Below are the code and all the weights of a small trained network. Each question names an input and a class and asks about switching units off, where a switched-off unit gives its printed mean instead of its output.

import numpy as np


def w(rows, s, z=0):
    codes = np.array(rows[::2]) - 128.0
    scale = np.full(codes.shape[1], s)
    scale[-1] = z or s
    return codes * scale


def f(y):
    return np.maximum(y, 0)


def log_softmax(a):
    a = a - a.max(-1, keepdims=True)
    return a - np.log(np.exp(a).sum(-1, keepdims=True))


def net(x, mask):
    res = np.array(x, float).reshape(1, 8) / 4 @ E
    y = f(res @ A[0][:, :-1].T + A[0][:, -1])
    res = res + np.where(mask, y, B[0][:, -1]) @ B[0][:, :-1]
    return log_softmax(res[-1] @ U[:, :-1].T + U[:, -1])


A, B = {}, {}
E = w([
[143,127,117,142,115,113,124,124],'x0',
[124,131,136,115,133,139,132,130],'x1',
[117,192,44,151,169,132,165,210],'x2',
[154,77,99,183,110,254,179,92],'x3',
[126,128,133,120,132,133,130,128],'x4',
[137,126,116,135,121,119,123,125],'x5',
[14,200,111,126,72,147,128,77],'x6',
[159,214,181,200,158,181,66,123],'x7',
],0.0097)
A[0] = w([
[208,88,139,96,188,120,105,165,24],'neuron 0',
[151,61,190,78,63,128,71,54,67],'neuron 1',
[111,65,93,42,99,60,226,137,125],'neuron 2',
[203,91,143,138,180,109,147,166,17],'neuron 3',
[176,135,149,165,154,139,67,149,104],'neuron 4',
[99,158,178,48,137,28,91,189,93],'neuron 5',
[125,179,34,138,161,146,168,217,77],'neuron 6',
[222,87,172,107,194,115,153,185,29],'neuron 7',
[141,139,64,100,127,119,178,183,115],'neuron 8',
[117,171,69,149,165,144,173,222,56],'neuron 9',
[26,210,106,106,31,147,117,74,79],'neuron 10',
[119,66,195,129,69,122,75,60,88],'neuron 11',
[148,85,112,185,120,238,220,89,145],'neuron 12',
[122,72,77,36,76,83,181,137,110],'neuron 13',
[97,172,51,163,187,120,146,173,103],'neuron 14',
[171,251,203,201,172,155,30,120,102],'neuron 15',
[3,214,115,126,64,146,114,63,2],'neuron 16',
[108,190,167,74,169,50,34,172,67],'neuron 17',
],0.0076,0.0011)
B[0] = w([
[128,141,162,105,32,78,170,220,191],'neuron 0',
[175,185,169,72,163,71,113,63,213],'neuron 1',
[59,64,124,191,201,188,156,97,229],'neuron 2',
[118,147,149,113,60,73,184,175,188],'neuron 3',
[72,91,139,152,131,113,194,132,175],'neuron 4',
[149,115,74,134,112,182,55,140,231],'neuron 5',
[182,166,165,82,155,118,103,77,213],'neuron 6',
[105,121,142,128,41,74,175,205,206],'neuron 7',
[152,149,156,113,174,91,155,80,183],'neuron 8',
[193,186,162,79,144,105,99,47,202],'neuron 9',
[123,127,162,131,46,72,179,208,253],'neuron 10',
[225,186,165,59,169,105,127,58,206],'neuron 11',
[155,121,38,130,63,206,3,163,237],'neuron 12',
[53,72,124,173,192,170,160,98,216],'neuron 13',
[188,155,177,50,172,90,144,94,198],'neuron 14',
[22,44,120,208,216,175,220,66,250],'neuron 15',
[126,142,166,137,85,68,161,217,255],'neuron 16',
[152,85,43,124,100,212,12,135,227],'neuron 17',
],0.0071,0.0097)
U = w([
[114,121,176,117,35,96,203,255,187],'0',
[62,55,122,180,205,167,196,100,253],'1',
[199,176,185,43,164,116,122,64,44],'2',
[144,91,23,120,78,189,8,179,22],'3',
],0.0089,0.0016)

Each question gives the input, the list of numbers given to net, and the class t.
The units are the neurons (one row each of A and B). Each row of codes is followed by its name. A weight is (code - 128) times the scale printed after its matrix; where a second scale follows, it is the last column's (A, B and U).
mask holds one flag per neuron, in row order. A switched-off neuron (its flag False) gives its mean, the last column of its row in B, instead of its output. The means were averaged over made-up inputs and are rounded, as every weight is.
A unit's drop is (log p(t) with every unit on - log p(t) with that unit switched off) / (log p(t) with every unit on - log p(t) with every unit switched off).
The circuit of an input: a set's keep is (log p(t) with only the set's units on - log p(t) with every unit switched off) / (log p(t) with every unit on - log p(t) with every unit switched off). Starting from the 12 units with the biggest drops (on a tie, the unit counted first), units are removed one at a time, each time the one whose removal leaves the highest keep (on an exact tie, the one counted first), for as long as the keep stays at least 0.8.
units of the circuit, in order: the units of the circuit, biggest drop first
k most important neurons: the k neurons with the biggest drops, biggest first
drop of u: that unit's drop, to one decimal
input [-3,5,0,8,-4,0,0,-3], class 3: units of the circuit, in order => [neuron 12]
input [-7,-1,7,2,-3,3,-1,-8], class 1: 2 most important neurons => [neuron 2; neuron 13]
input [-8,-8,-8,-1,7,-7,5,-5], class 2: 2 most important neurons => [neuron 11; neuron 1]
input [-8,-2,-3,-4,-6,-1,8,8], class 0: 3 most important neurons => [neuron 16; neuron 10; neuron 2]
input [1,2,8,2,1,8,-6,2], class 2: 2 most important neurons => [neuron 9; neuron 6]
input [3,3,1,-5,-6,7,-7,6], class 0: 4 most important neurons => [neuron 0; neuron 7; neuron 3; neuron 2]
input [-3,-8,5,-6,0,-7,-5,-3], class 3: 2 most important neurons => [neuron 17; neuron 5]
input [2,-2,-6,7,-7,4,7,2], class 0: 2 most important neurons => [neuron 10; neuron 16]
input [6,-4,3,8,-5,3,8,1], class 0: 3 most important neurons => [neuron 10; neuron 16; neuron 17]
input [-2,8,7,7,2,-1,-1,5], class 2: 3 most important neurons => [neuron 9; neuron 6; neuron 14]
input [4,-2,7,7,-4,3,-6,5], class 2: 3 most important neurons => [neuron 9; neuron 6; neuron 14]
input [-8,-2,2,-3,5,-2,3,5], class 1: 2 most important neurons => [neuron 15; neuron 12]
input [0,7,-3,1,-3,-2,7,7], class 0: 4 most important neurons => [neuron 16; neuron 10; neuron 2; neuron 13]
input [-8,-2,-1,-2,1,-5,6,5], class 0: 4 most important neurons => [neuron 16; neuron 10; neuron 2; neuron 13]
input [3,-6,4,-8,-7,3,2,2], class 3: units of the circuit, in order => [neuron 17]
input [2,5,4,-6,-2,-8,5,1], class 3: drop of neuron 14 => -0.1
input [7,-5,-4,-2,8,1,5,4], class 0: drop of neuron 11 => -0.1
input [0,5,6,0,6,-1,2,-5], class 2: drop of neuron 9 => 0.4
